Below are the code and all the weights of a small trained network. Each question names an input and a class and asks about switching units off, where a switched-off unit gives its printed mean instead of its output.

import numpy as np


def w(rows, s, z=0):
    codes = np.array(rows[::2]) - 128.0
    scale = np.full(codes.shape[1], s)
    scale[-1] = z or s
    return codes * scale


def norm(h):
    return h / np.sqrt((h * h).mean(-1, keepdims=True) + 1e-5)


def f(y):
    return np.maximum(y, 0)


def log_softmax(a):
    a = a - a.max(-1, keepdims=True)
    return a - np.log(np.exp(a).sum(-1, keepdims=True))


def net(x, mask):
    res = np.array(x, float).reshape(1, 4) / 4 @ E
    u = 0
    for l in range(2):
        y = f(norm(res) @ A[l][:, :-1].T + A[l][:, -1])
        res = res + np.where(mask[u : u + 14], y, B[l][:, -1]) @ B[l][:, :-1]
        u += 14
    return log_softmax(norm(res)[-1] @ U[:, :-1].T + U[:, -1])


A, B = {}, {}
E = w([
[26,129,56,182,178,94],'x0',
[149,56,73,179,17,23],'x1',
[166,166,106,205,151,140],'x2',
[73,154,110,148,6,254],'x3',
],0.0048)
A[0] = w([
[157,132,120,158,92,3,132],'L0N0',
[155,127,156,118,85,167,101],'L0N1',
[73,159,107,177,65,146,150],'L0N2',
[216,163,133,210,115,154,98],'L0N3',
[72,188,122,25,164,153,210],'L0N4',
[88,58,163,73,92,132,128],'L0N5',
[230,157,127,234,175,106,117],'L0N6',
[179,172,99,238,117,179,84],'L0N7',
[83,191,80,156,181,74,145],'L0N8',
[213,156,246,139,111,160,37],'L0N9',
[167,190,125,145,64,53,13],'L0N10',
[156,132,100,249,166,149,58],'L0N11',
[198,117,198,153,49,94,130],'L0N12',
[254,186,142,125,88,137,1],'L0N13',
],0.0066,0.0039)
B[0] = w([
[210,176,129,184,140,92,226],'L0N0',
[174,202,68,69,194,83,176],'L0N1',
[255,205,127,194,146,102,206],'L0N2',
[21,89,150,47,124,71,186],'L0N3',
[154,51,146,185,111,81,255],'L0N4',
[15,117,231,143,145,11,183],'L0N5',
[62,132,193,66,116,42,214],'L0N6',
[25,137,244,64,90,22,183],'L0N7',
[164,59,23,28,136,140,203],'L0N8',
[132,58,57,48,164,139,196],'L0N9',
[123,72,60,240,98,142,152],'L0N10',
[37,39,166,93,120,146,164],'L0N11',
[122,80,45,106,149,135,222],'L0N12',
[108,60,121,13,87,182,173],'L0N13',
],0.0048)
A[1] = w([
[232,126,166,68,113,125,250],'L1N0',
[85,123,198,125,133,104,97],'L1N1',
[177,84,86,84,160,63,138],'L1N2',
[77,156,73,187,157,109,77],'L1N3',
[94,149,180,97,237,254,187],'L1N4',
[158,200,113,168,152,107,109],'L1N5',
[153,224,119,140,186,145,218],'L1N6',
[120,176,116,159,90,210,71],'L1N7',
[73,102,87,145,166,142,57],'L1N8',
[58,146,33,159,116,130,47],'L1N9',
[121,85,96,150,104,104,193],'L1N10',
[124,136,183,100,144,68,233],'L1N11',
[82,194,184,123,2,205,216],'L1N12',
[148,140,179,117,231,132,73],'L1N13',
],0.0094,0.0017)
B[1] = w([
[75,118,56,111,213,139,218],'L1N0',
[34,156,116,113,33,110,167],'L1N1',
[121,178,152,158,114,196,255],'L1N2',
[134,100,134,22,96,146,157],'L1N3',
[193,71,111,158,1,96,208],'L1N4',
[73,108,185,127,135,225,140],'L1N5',
[91,118,172,101,67,160,145],'L1N6',
[146,140,101,150,195,85,151],'L1N7',
[139,133,134,60,117,138,152],'L1N8',
[156,116,104,88,201,128,156],'L1N9',
[177,113,177,101,97,198,185],'L1N10',
[71,187,120,151,93,170,218],'L1N11',
[118,182,136,163,220,85,206],'L1N12',
[176,151,113,194,110,88,191],'L1N13',
],0.0069,0.0084)
U = w([
[248,99,106,216,12,130,180],'0',
[153,86,49,4,192,182,174],'1',
[148,228,107,220,231,88,161],'2',
[15,150,166,111,66,91,130],'3',
[94,139,170,151,116,244,140],'4',
[139,61,164,183,180,167,14],'5',
[147,67,216,168,174,161,3],'6',
[138,50,184,177,180,137,36],'7',
],0.013,0.0073)

Each question gives the input, the list of numbers given to net, and the class t.
The units are the neurons (one row each of A and B). Each row of codes is followed by its name. A weight is (code - 128) times the scale printed after its matrix; where a second scale follows, it is the last column's (A, B and U).
mask holds one flag per neuron, layer by layer. A switched-off neuron (its flag False) gives its mean, the last column of its row in B, instead of its output. The means were averaged over made-up inputs and are rounded, as every weight is.
A unit's drop is (log p(t) with every unit on - log p(t) with that unit switched off) / (log p(t) with every unit on - log p(t) with every unit switched off).
The circuit of an input: a set's keep is (log p(t) with only the set's units on - log p(t) with every unit switched off) / (log p(t) with every unit on - log p(t) with every unit switched off). Starting from the 12 units with the biggest drops (on a tie, the unit counted first), units are removed one at a time, each time the one whose removal leaves the highest keep (on an exact tie, the one counted first), for as long as the keep stays at least 0.8.
circuit, biggest first: the units of the circuit, biggest drop first
unit that matters most: the unit with the biggest drop
top k neurons: the k neurons with the biggest drops, biggest first
top k neurons in layer l: the k neurons of layer l with the biggest drops, biggest first
input [-1,-7,-6,1], class 0: circuit, biggest first => [L1N4]
input [-7,-8,-8,-4], class 0: circuit, biggest first => [L1N4 L1N13]
input [7,5,0,-6], class 1: top 2 neurons in layer 1 => [L1N4 L1N3]
input [-2,-4,-7,-6], class 3: top 2 neurons in layer 1 => [L1N1 L1N12]
input [5,-5,6,-3], class 3: top 2 neurons => [L0N6 L0N12]
input [1,-4,6,6], class 2: top 3 neurons => [L1N12 L1N7 L0N5]
input [-2,6,-4,7], class 2: top 4 neurons => [L1N12 L0N4 L1N4 L0N8]
input [3,1,-3,-2], class 4: top 3 neurons => [L1N2 L1N4 L0N12]
input [-6,-1,-5,7], class 2: circuit, biggest first => [L1N12 L0N8]
input [7,-6,-3,-2], class 1: top 2 neurons in layer 0 => [L0N8 L0N2]
input [-7,-2,8,5], class 3: top 3 neurons => [L0N7 L0N3 L0N8]
input [3,0,-6,7], class 2: circuit, biggest first => [L1N12 L0N2]
input [-6,-6,-6,-8], class 2: top 3 neurons => [L1N13 L1N0 L0N8]
input [-6,5,7,-2], class 3: unit that matters most => L0N6
input [-3,-7,-8,-5], class 3: circuit, biggest first => [L1N1 L1N11 L0N4]
input [5,-5,4,7], class 2: top 2 neurons => [L1N12 L1N7]
input [-8,-5,6,2], class 1: top 2 neurons => [L0N9 L1N0]
input [-7,-1,-6,8], class 2: top 2 neurons in layer 0 => [L0N8 L0N5]
input [-3,-4,-5,2], class 3: top 3 neurons => [L0N5 L0N4 L1N1]
input [-8,5,-8,0], class 1: circuit, biggest first => [L1N0]
